In the rows, 128 means zero.
Here are made-up elements, facts about them, and rows of numbers that follow some of those facts. Name the element behind each unnamed row.

Some elements and their rows:
vuli: [122 123 111 182  82 121 145 138 118 116 130 104 157  80 120  75 102 168
 117 132 137 153 166 111 169 154 131 119 100 113 156 142 118 113  96 180
 100 169 135 107 106  97 108 167]
rinun: [161 152 123 123 158 129 135 175 126 105 126 141 122 113 117 132  88 162
  83 129 127 118 124 149  99 128 129 125 130 170 122 160  95 121 138 135
  93 125 138 139  95  96 125 148]
timizi: [126 125 164 172 128 108 116 143 136 104 141 108 191 111 137  96 109 165
 122 164 122 124 140 128 107 187 114 134 108 102 133 143 131 147  96 178
 145 103 147 117  67 165 137  91]
draba: [ 88 140  84 126  74 104 146 123 154 131 180 101 129 130 130  15 144 216
 105 153 159 132 113 120  72 160  89 174 127 143  93 148 146 115  74 150
  95 137 169  97 124 100 151 130]
roflal: [134 113  82 130 107  85 137 153 117 114 130 117 189 122 143 102 149 161
 101 148 165 147 191 134 100 167 127 110 105 105  89 152 131  95  94 133
 109 120  86 164 169 172 114 125]
noze: [143 142 163 173 115 138 103 144 131  90 143  99 175 111 142  89 107 139
 141 164 113 124 146 130  99 188 140 135 113 131 124 140 146 158 112 164
 143  95 150 121  87 135 130  79]
muflok: [154 157 131 134  94 167 139 137 129  92 125 120 114 137 172  89 114 145
 127 139 115 138 130 131 114 164 183 138 105 172 117 153 119 155 148 113
 121  98 118 130 123  86 114 148]
bimis: [141 121 102  92  81 137 111 151  92  75 145  99 134 119 156 157 155 134
 135 129 135 159 187 138  84 135 162 113 108 142  87 153 166 112 154 103
 104  83 115 167 230 124  92  78]
kluflu: [142 153 126 117  77  71 127 122 133 144 134 141 147 165 131 173  96  91
 146 114 122 168  99  85 134 143 134 136 150 200 107 129 131 106 127 119
 152 108 104 134  87  80 134 209]
skata: [124 129 164 172 124 106 110 138 132 102 142 110 187 110 135 101 111 154
 125 163 122 125 141 128 109 185 114 135 113 105 131 138 134 142 100 174
 145 104 149 115  72 161 140  89]
stiflo: [155 172 105 159 100 140  79 119 100 124 169 154 120 144 162  94  84  97
 169 156 123  78  75 143 115 112 186 139 110 116 160 123 146 115 130 127
  97 143 124 231 129  37 106 132]
skegru: [123 136 128 143 103 112 146 133 127 111 131 128 147 134 144  97 123 166
 100 144 140 135 134 125 125 167 133 131 108 114 131 138 112 126 120 143
 123 117 129 121  99 133 127 161]
betrum: [125 124 135 122 118 124 145 130 134 118 135 140 120 130 161 121 115 159
 106 136 120 140 112 129 131 140 145 141 112 146 126 161 110 137 135 131
 122 111 119 127 111 124 124 146]
trevu: [153 142 129 114 160 121 145 169 137 100 136 147 121 116 115 139  95 162
  83 125 134 123 119 148 107 125 123 127 129 166 133 158  94 118 144 141
  93 119 145 137 101 110 131 136]
tuklal: [169 148 127 113 183 136 140 193 135 100 124 149 115 104 108 142  87 176
  60 123 131 112 120 166  92 116 121 121 134 175 130 172  81 126 145 136
  81 126 150 140  92  99 125 142]
graploti: [105 116 157 153 115 127  66 128 128 126 144 102 137  97 146 173 128  79
 121 174  98 115 112 144 120 140 125 124 149 135  96 170 125 115 114 149
 192  81 177  89  38 174 113  32]
tudes: [138 140 150 136 134  72 149 161 199 108 131 161 112 154 156 108 100  29
 104 127 148 174 116 116 169 132 119 143 132 171  58 113 113 133 131 152
 121 121 167 117 188 122 142 132]
klidrir: [101 122 106 109 103 119 146 125 150 130 167 123 107 122 156  74 120 191
 108 139 126 140  94 128  97 125 115 169 126 174 102 174 133 130 105 135
 103 124 140 118 127 100 137 118]

There are 2 kinds of fact about the elements: π, ρ.
π serukle <- skegru
π timizi <- skegru, mominel, fleflil, madrar, gopum, grokir, sigrus, flupapi, disto, noze, zapo, vuli, skatun, gefak, plolun, giskebru, distas, lutam, skata, tekek, vedi, draba, roflal, klubu, nalubal
π graploti <- fleflil, sigrus, fliskedram
π bimis <- fleflil, nafla, gregos
π gubres <- fleflil
π tudes <- muflotrok, zaro, babra, gubres
π muflok <- muflotrok, disto, noze, zaro, stiflo, vuti, bimis, stuskases
π plolun <- sigrus
π grokir <- getrin, zagin, bimis, klubu
π klubu <- zapo, distas, loskogek
π stuskases <- skatun
π bizitrek <- droklun
π drufevok <- droklun
π vamum <- droklun, siflapli
π dabra <- gefak
π vuli <- rinun, vuti
π treskul <- zitrak
π gregos <- zitrak
π zaro <- zitrak, stiflo
π vuti <- bizitrek, stiflo, kledeve, tekek, kluflu, grezik
π stiflo <- zogrur
π nalubal <- badi, nafla, stuskases, tudes
π zapo <- trevu
π bevem <- skiskostas, fliskedram
π badi <- tekek
π sitona <- tekek
π tekek <- drikli
π giskebru <- graploti, vedi, gregos
π kluflu <- vedi, skadra
π trilen <- loskogek
π mominel <- kluplu
π drikli <- grogistes
π flupapi <- dabra
ρ nolil <- skegru, disto, vuti, betrum
ρ samel <- mominel, plitonas, flupapi, distas, nafla
ρ tekek <- fleflil, giskebru, paplen, klidrir, kluplu
ρ gefak <- direbrur, vuli, zenes, driplizun, drufevok, treskul
ρ zenes <- kimu, grokir, getrin
ρ plolun <- muflotrok, zogrur, drikli
ρ zuvos <- madrar, zitrak, sitona, vamum, tuklal
ρ grudon <- stanek, drilak, dusan
ρ drastosi <- gopum, skatun, stiflo, motro
ρ direbrur <- sigrus, ridugrom, fliskedram
ρ dabra <- kilotis, bevem, klubu
ρ paplen <- gromim, skiskostas, draba, grezik, trilen
ρ grikluk <- timizi, noze, badi, skata, flifus, gubres
ρ pono <- deplos, rinun, mubro, babra, lutam, zuvos
ρ gregos <- netris, bizitrek, dabra
ρ kiladrus <- zapo, draklelil, rebrume
ρ mominel <- droklun, gage
ρ disto <- skanil, zagin
ρ kluflu <- muflok, plolun, flevus
ρ dusan <- kageta, bimis, stuskases
ρ drilak <- fiden, zaro, roflal
ρ deplos <- trevu
ρ loskogek <- kledeve, drofin, siflapli, nalubal
ρ badi <- nofe, graploti, grogistes
ρ duplur <- serukle
ρ draklelil <- vedi, sagri
ρ pavim <- drastosi, duplur
ρ tudes <- skadra

Rows to name:
No name comes twice in this set of rows, the named rows included.
[169 158 116 117 172 145 135 189 132  96 126 142 107 106 102 141  93 155
  69 127 137 106 126 167  91 119 129 116 139 181 121 166  80 114 151 129
  85 121 159 134  92  98 122 135] : zitrak
[155 157 118 143 147 115 140 180 129  99 125 128 154 122  98 101 110 183
  67 138 155 111 147 150  96 155 111 117 121 122 130 138  93 113 122 152
  89 132 159 130  83 119 130 160] : lutam
[149 144 132 144  75 111 144 154 173  92 131 107 161 183 138  92 132 118
 126 122 145 163 126 116 131 186 159 121 110 146 104 122 121 149 117 144
 138  91 149 132 108  89 113 182] : disto
[124 133 125 124 113 112 130 126 121 125 140 138 126 119 150 133 109 139
 114 139 124 134 113 124 128 132 132 139 125 152 121 155 119 111 130 133
 123 120 120 128 110 119 129 140] : skadra
[ 92 137  93 121  81 118 136 123 142 124 168 109 107 123 137  72 145 167
 103 152 147 130 113 129  95 139 111 157 134 147  89 154 130 104 105 136
 113 123 169  99 123 113 134 112] : fleflil
[100 155  83 104  75 102 126 106 128 156 182 121 106 114 137  74 104 184
 141 143 125 136  88  99  69 123  96 190 157 216  88 164 167 103  92 123
 101 140 130 114 123  63 159 135] : grezik
[117 125 123 111  62 111 113 138 153 117 130 106 106 175 145 173 157  79
  97 122 135 166 104 124 143 131 149 112 136 148  82 143 104 114 139 115
 168  80 177  99  93 106  90 160] : gregos
[125 113 177 143 143 123 112 135 139 111 146 127 153 101 158 135  93 143
 132 152  97 131 111 131 116 149 128 144 119 147 127 169 133 154 120 161
 149  94 131 124  86 152 132  69] : flifus
[141 163 131 137 103 151 166 123 141  91 128 144 106 140 164  88 119 105
 124 146 133 133 130 124 138 173 177 139 113 176 112 134 105 129 166 117
 124 104 118 114 132 122 139 146] : muflotrok
[135  98 188 143 135  93 106 155 186 107 152 116 176 134 146 152  96 100
 143 132  95 162  94 122 129 155 127 138 128 167 113 160 141 171 102 179
 170  70 155 133  76 137 128  72] : grikluk

Now the same elements, written a new way:
Known rows:
bimis: [135 126 139  97 124 133  95 173 136 119 131 126  96 128 140 103 153 135
  94 116 118 112  60  88 122 133 118 138 127 148 135 129 130 104 165 153
 149 115 116 138 144 143 160 136  96 108]
nafla: [135 138 131 124 125 127 140 146 130 124 128 120 121 136 125 140 129 129
 138 147 132 150 131 128 130 120 125 151 137 155 154 132 121 133 126 117
 141 136 124 125 123 140 146 127 111 122]
zapo: [137 137 138 127 139 125 132 134 125 128 142 115 129 132 132 109 124 132
 131 120 135 127 131 130 129 137 141 140 129 130 140 126 128 105 127 118
 136 141 127 122 139 130 121 127 130 125]
klubu: [148 145 146 129 148 118 122 151 129 128 132 102 137 132 124 107 139 136
 134 120 144 137 139 129 131 133 155 151 125 144 168 123 128 103 134 103
 126 132 121 123 135 139 124 124 123 121]
tekek: [158 127 150 151 132 118 113 105 129 122  71 128 154 133 148  94 122 115
 117 157 119 131 161 135 141 117 115 106 120 115  48  99 120 153 121 149
  81 113 140 119 115 118 125 121 141 131]
giskebru: [117 129 155 117 147 122 139 124 127 115 140 131 151 141 141 105  88 116
 140 151 135 132 127 128 127 144 132 144 133 127  69 110 125 108 127 147
 107 155 140 117 136 133 140 145 133 112]
flifus: [132 124  93 122 140 130 138 130 130 130 165 123 118 142 122 132 141 124
 133 138 137 109 127 126 120 127 125 139 144 127 102 156 128 116 149 129
 127 142 134 125 129 115 119 131 120 152]
zuvos: [112 125 130 154 136 134  71  98 144 139 105 139  91 145 137 196 113  96
 145  85 111 131 130 127 124 131 107  93 107  98 170 104 128 167 120 125
  93 100 111 134 107 117  75 121 144 134]
tuklal: [ 97 129 121 138 143 139  61 120 142 137 129 144  97 144 140 179 103 103
 158  82 122 152 116 115 119 150 118 122 125 119 188 129 139 139 122 116
 123 145 104 123 122 122  97 137 138 124]
noze: [142 125 105 110 146 130 156 138 131 126 160 119 101 140 125 116 115 121
 140 152 130  97 153 130 112 146 129 137 143 117 101 146 125  97 151 127
 126 136 134 124 140 115 124 126 112 148]
nolil: [141 125 130 144 122 119 143 122 128 130 115 123 131 129 117 147 147 128
 118 134 125 114 133 138 135 108 126 112 114 123 130 114 121 162 130 127
 107  87 135 136 113 127 112 116 133 136]
driplizun: [ 99 124 120 122 107 137 141 131 113 133 114 139 142 104 114 123 135 143
 129 115 130 155 130 142 127 126 129 118 138 120 120 136 139  93 125 128
 130 135 121 133 130 145 142 125 139 130]
skanil: [125 129 123 128 133 125 135 141 127 128 137 128 138 135 119 135 132 134
 136 132 135 138 118 125 130 127 140 142 131 147 150 139 133 133 131 116
 142 129 128 125 128 129 132 132 126 126]
motro: [125 131 116 132 105 122  91  93 114 124 170 141 133  94 137 149 125 140
 104 124 141 123 139 130 113 154 127 159 121 117 174 157 116 163 105 121
 148 162 132 134 151 105 186 141 123 118]
draba: [132 128 161 122 146 117 105 116 127 116 113 138 173 135 159  72  96 110
 142 159 135 141 142 125 133 158 138 146 137 125  32 114 128 118 139 146
  98 146 139 103 136 132 139 150 148 115]
kluflu: [159 127 128 156 135 124 150 132 137 128  77 110 139 134 111 121 132 137
 112 144 116 127 156 135 140 101 123  95 111 130 128 109 128 155 104 127
 114 107 137 135 106 109 121 108 116 133]
drofin: [121 127 121 127 131 128 123 134 127 128 139 131 135 130 123 131 130 132
 133 128 134 135 116 123 128 130 135 137 133 140 141 140 132 131 132 123
 141 135 127 125 130 128 133 134 128 124]
vuli: [113 130 134 117 119 137 163 135 107 129 118 133 133 116 122 103 111 143
 135 127 124 145 151 148 122 139 137 113 136 108 119 119 136  66 119 129
 130 141 125 131 144 139 131 118 139 128]

Which element is each row?
No name comes twice in this set of rows, the named rows included.
[143 141 138 121 125 128 152 140 116 122 142 124 112 145 146 127 112 125
 141 154 125 142 143 134 129 128 126 145 138 138 150 122 118 113 123 124
 146 142 126 120 141 132 128 121 122 127] : nalubal
[138 137 138 127 143 123 141 143 125 126 141 116 134 135 127 114 122 134
 138 129 136 131 138 130 129 135 147 144 128 139 155 125 128 109 126 114
 140 134 128 121 138 131 121 127 126 123] : distas
[137 137 128 136 136 125 146 146 133 127 127 114 142 135 116 123 133 138
 137 133 136 146 127 125 137 113 141 143 131 158 162 132 130 130 113 110
 148 141 127 122 122 131 131 126 119 124] : drikli
[122 130 117 134 113 123 100 104 118 125 160 139 135 106 134 145 127 136
 113 124 138 128 135 130 120 146 129 151 124 121 164 151 121 155 114 122
 140 151 131 131 144 113 168 138 129 121] : serukle
[139 118 137 127 116 127 129 134 125 129 122 131 117 134 137 123 163 132
  92 118 111  96  78 111 139  96 111 102 112 127 121 111 123 153 143 155
 134  79 133 142 128 129 108 118 128 130] : grudon
[141 129 124 148  93 115 104  68 113 128 147 136 130  87 134 161 136 134
  88 127 133 101 158 145 118 136 116 136 103  94 150 133 104 198 102 128
 114 120 140 147 136 101 170 125 130 128] : drastosi
[141 126 133 144 125 118 155 121 128 130 111 121 135 129 114 148 146 130
 123 138 127 117 137 139 136 105 131 116 114 128 136 115 121 165 129 122
 113  83 135 135 113 129 112 115 131 134] : samel
[125 129 124 129 132 130 128 134 132 128 131 125 135 129 125 122 127 131
 129 127 130 135 124 124 129 124 128 133 132 137 131 134 131 126 122 126
 138 147 128 126 127 126 136 132 123 125] : skadra
[112 130 124 120 122 142 110 110 150 139 131 130 104 124 141 145 106 111
 153  91 121 124 124 117 129 145 121 128 128 129 151 131 132 131 113 110
 149 148 113 120 122 132 105 139 132 123] : babra
[132 133 134 125 139 125 144 142 123 125 145 123 131 138 128 119 118 131
 138 136 132 129 134 130 126 133 141 139 129 135 148 126 128 111 125 119
 141 137 130 124 139 128 125 126 127 123] : skegru
[126 126 140 124 133 122 106 118 134 122 111 135 161 128 142  96 118 119
 135 142 135 141 131 120 132 140 132 142 137 136  72 131 131 130 134 137
 117 144 134 112 125 132 143 146 137 119] : kluplu
[147 129 134 143 122 121 130 113 132 132 110 115 129 123 124 132 149 128
 113 122 127 111 138 136 135 110 122 113 114 118 115 112 120 151 128 127
 105  98 132 135 116 128 112 116 132 136] : loskogek
[134 127 144 102 133 135 126 166 118 122 160 130 112 148 154  88 132 136
 105 123 113 105  63  99 132 122 128 126 126 141 143 115 130  92 142 154
 176 126 128 128 160 129 115 128 124 116] : roflal

The same elements again, as new rows of numbers:
Named rows:
zogrur: [157 126 114 159 152 111 152 136  90 123 106 165 131 136 163 119 147 140
 105  98 106 123 181 174 127 155 130  56 149 130 165 138 145]
serukle: [171 169 127 122 153 110 153  99 107 112 130 157 163 136 134 151 147 142
  72  72 107  87 149 170 114 169 129  72 152 154 162 138 125]
roflal: [155 130 121 171 153 109 148 166 119 104 126 143 158 134 158 141 155 149
  87  80 129 120 148 151  96 160 125  85 156 102 155 120 108]
nalubal: [162 167 130 152 152 110 154 126  98 118 130 163 174 108 139 135 149 138
  83  87 115  90 170 169 124 169 123  77 142 141 144 136 125]
klidrir: [147 128 141 115 166 109 164 136 114 119  97 158 133 158 165 141 151 138
  45  95 113  77 164 154 136 157 121  69 146 165 150 150 123]
timizi: [179 243 147 144 162 106 145 104  90 121 158 178 193 102 133 149 154 129
  69  80 145 137 135 167 137 175 119  78 145 183 130 154  96]
zaro: [147 133 135 170 147 114 146 169  79 104 125 147 140 119 173 137 154 147
  82  87 127 120 190 152 119 169 119  64 166  94 142 130 123]
skatun: [176 115 112 136 147 109 151  74 103 105 114 149 115 134 131 155 145 147
  91  70  83  85 149 175 116 180 134  70 155 119 186 127 142]
gromim: [146 122 149 118 171 107 168 141 124 116  93 159 122 153 171 140 151 138
  37  95 111  67 174 149 143 161 115  73 144 167 149 153 122]
skegru: [161 126 114 159 156 109 154 128 123 116 111 154 155 139 137 138 150 142
  99  92 105 105 140 163 110 156 133  81 139 137 165 127 129]
rebrume: [144 142 135 116 155 111 158 138  95 117 103 154 159 165 159 140 147 138
  76  95 116 111 152 177 119 150 130  61 147 163 154 143 122]
getrin: [144 152 105 164 154 106 161 120 110 105 105 170 173 136 117 145 158 143
  74  80  91 127 163 161  98 142 108  64 134 135 159 125 138]
babra: [127 114 117 141 150 105 164 131  81 125 122 151 134 123 130 128 150 149
  94  94  88  95 164 145 139 170 139  76 130 122 148 128 132]
drastosi: [157 176 155  69 125 109 130  62 102 105 111 158 166 202 161 170 152 158
  50  62  93  69 162 160 120 175 170  92 173 143 197 150 174]
pavim: [148 179 153  84 125 108 134  86 104 108 109 165 174 199 167 158 154 156
  51  72 102  80 159 154 122 167 167  97 162 146 185 151 169]
flifus: [151 153 142 122 154 104 150 115  88 113 106 157 138 170 151 157 157 133
  71 100 121 159 118 177 141 161 130  64 144 174 150 150 109]
kluflu: [157 192 136 145 137 107 123 144 115 132 126 194 176 160 189 105 156 155
  89  86 123 119 188 153 123 150 164  99 159 135 177 149 175]
netris: [146 150 130 118 153 113 157 133  97 121 103 154 164 166 157 140 146 135
  78  97 119 105 154 178 118 146 130  65 146 169 153 144 126]

Which element is each row?
No name comes twice in this set of rows, the named rows included.
[154 159 137 161 132 108 133 132 120 118 116 181 174 159 165 126 160 160
  97  93 105 115 174 136 123 159 168 110 143 110 185 137 184] : disto
[127 178 118 157 128 102 134 115 131 105 106 193 214 164 135 134 170 156
  57  80  80 111 165 141  93 141 135 107 136 122 179 126 177] : gefak
[152 177 140 147 143 108 145 129 133 108 112 175 178 182 157 145 162 161
  83  85 107 130 152 121 114 150 171 112 138 124 182 136 175] : loskogek
[161 120 119 169 151 112 156 133 103 116 108 159 149 128 141 133 148 141
 108  99 104 102 164 169 118 158 134  75 139 123 164 129 147] : nafla
[171 155 123 160 158 110 154 130 120 121 122 163 174 127 138 132 147 139
  99  90 117  95 149 168 105 151 132  79 139 146 157 133 127] : flupapi
[155 153 134 170 154 112 151 170  91 106 129 148 154 121 165 140 154 147
  83  78 137 131 179 147 108 162 122  68 164 101 144 131 119] : bimis
[167 104 130 156 175 105 162 132 149 113 106 166 119 118 151 132 154 143
  56  86 104  68 167 132 135 166 118  93 137 133 161 138 131] : draba
[121 152 123 102 167 113 143 145  78 150 127 168 137 140 116 101 144 163
  69  82  79 112 133 147 139 152 149  57 161 161 104 147 116] : vamum
[151 178 106 157 155 105 147 118 108 115 120 181 170 122 132 127 156 139
  68  77  98 118 162 177  99 147 103  64 144 145 157 130 126] : vuli
[164 166 115 152 158 109 143 130  91 127 130 177 137 123 165 112 147 140
  92  84 116 123 175 177 121 158 124  59 158 148 157 142 127] : vuti
[144 195 161 146 126 110 129 123  99 116 134 182 206 138 162 134 160 153
  67  90 115  83 192 133 140 176 160 116 146 129 158 145 175] : tudes
[166 128 122 170 155 102 147 116  97 110 115 164 109 132 140 145 160 139
 104  97 104 169 126 159 139 171 130  75 141 128 164 136 123] : noze
[119 140 123  98 156 104 166 143  85 133 117 149 144 168 146 128 149 146
  74  90 100 112 153 154 132 151 139  63 137 162 146 141 117] : mubro
[170 141 153 140 153 101 144 147  95 156 109 151 220 135 141 130 149 121
  84  77 148  79 151 186 128 143 131  62 150 169 143 150 129] : bevem

Now the same elements, written a new way:
Named rows:
kimu: [122 118  98 144 130 121 136 171 139 120 136 112 136 144 129 116 116 113
 178 192 130 120 111 139 118 133]
zenes: [122 122 128 111 129  97 114 129 141 109 113 113 205 141 128 117 111 147
 185 194 175 118 108 137 155 228]
getrin: [120 118  90 102 135 113 147 128 141 118 139 126 156 134 123 112 136 126
 172 166 117 117 112 134  83 137]
grokir: [120 123  92 102 134 145 124 113 142 117 140 114 206 147 119 111 170 130
 148 163 116 117 118 148  83 121]
muflotrok: [119 120  96 100 138 107 115 119 143 161 178 138 121 121 134 114 142 143
 170 125 119 116 118 132 102 118]
gage: [126 118 120 155 134 106 136 160 139 120 118 113 125 120 133 120 118 113
 145 151 118 124 113 146 104 113]
mubro: [126 118 111 134 138 115 121 136 142 119 133 113 123 118 150 138 118 109
 142 190 139 116 125 176  90 109]
flevus: [123 122 118 155 133 107 134 160 141 119 121 114 122 121 132 121 119 113
 145 152 120 121 112 147 106 114]
draklelil: [153 130 173 131 131  93 109 112 144 113 110 115 163 118 135 153 113 132
 141 131 153 122 112 139 133 184]
gregos: [151 148 130 100 134  95 111 106 176 116 113 135 166 117 123 125 115 177
 147 126 128 117 124 134 111 198]
netris: [121 124 116 153 135 107 133 159 142 121 121 114 125 121 133 121 121 113
 144 154 120 122 111 145 106 110]
fleflil: [119 132  92 103 134  98 123 142 154 122 162 201 121 117 122 115 139 129
 151 134 116 120 134 133  84 119]
trevu: [126 118  94 102 150 102 135 110 143 120 126 135 126 121 131 115 134 116
 142 163 116 117 142 143  77 111]
rinun: [120 120  94 101 172 126 134 110 141 119 131 147 126 121 144 115 131 115
 144 161 116 116 155 150  80 109]
badi: [119 121 191  99 140  95 110 104 143 119 111 163 190 154 121 147 153 166
 138 124 113 118 113 164 105 238]
sitona: [120 122 112 101 185 170 113 104 140 115 140 115 148 138 133 124 141 113
 140 165 140 113 168 186  84 109]
pavim: [181 146 176 140 135  96 112 112 141 114 106 112 161 118 129 166 114 159
 144 129 171 119 114 132 114 171]
treskul: [120 124  97 104 131 134 111 145 149 131 185 111 141 133 120 113 151 130
 169 174 142 116 112 150 113 144]

Rows to name:
No name comes twice in this set of rows, the named rows included.
[152 127 120 166 132 110 149 161 140 122 113 109 124 117 124 134 122 115
 151 139 133 119 114 133  85 111] : motro
[174 158  97 136 151 160 106 110 166 117 110 108 124 156 145 146 127 112
 149 193 115 112 133 213 140 108] : vamum
[128 119  96 102 147 107 115 108 141 122 173 120 124 118 133 115 139 113
 142 159 118 114 136 149  80 117] : babra
[135 119  99 101 151 101 113 108 151 145 189 134 118 117 159 118 121 115
 157 174 124 114 133 140  81 130] : zitrak
[116 120 141 129 164 125 140 114 136 123 113 164 126 167 154 123 151 115
 142 128 113 118 116 148 105 125] : grogistes
[128 120 107 127 143 119 115 129 142 118 136 111 120 122 156 141 117 108
 142 199 144 115 132 182  84 112] : tuklal
[123 124  95 102 136 102 131 114 144 138 155 141 123 120 125 116 143 130
 162 125 116 118 121 133  85 116] : nafla
[118 177 140 152 126  93 105 173 156 108 114 172 127 119 118 179 116 127
 138 131 165 119 115 133 147 144] : paplen
[144 156  92 144 133 161 110 142 147 117 114 109 143 188 130 115 120 117
 197 179 113 113 113 160 172 111] : drufevok
[116 151 122 107 134 170 111 107 158 118 113 109 244 172 113 116 251 125
 137 134 114 133 146 225  78 109] : timizi
[144 130  93 106 146 108 169 111 143 122 113 118 136 117 122 115 154 148
 155 124 117 118 147 131  76 110] : gopum
[120 129  93 109 132  99 124 143 141 116 133 172 127 119 119 116 142 113
 142 132 116 117 137 134  82 112] : kluplu
[163 120 158 105 161  97 109 105 145 112 111 115 133 117 174 188 113 113
 138 204 195 113 141 192  99 169] : zuvos
[143 128  94 103 149 108 154 111 141 134 128 126 123 118 120 115 146 156
 167 126 117 115 138 130  77 115] : skatun
[148 137 127  99 145  93 111 105 152 119 113 172 154 119 131 117 117 190
 156 123 120 115 126 134 120 191] : disto

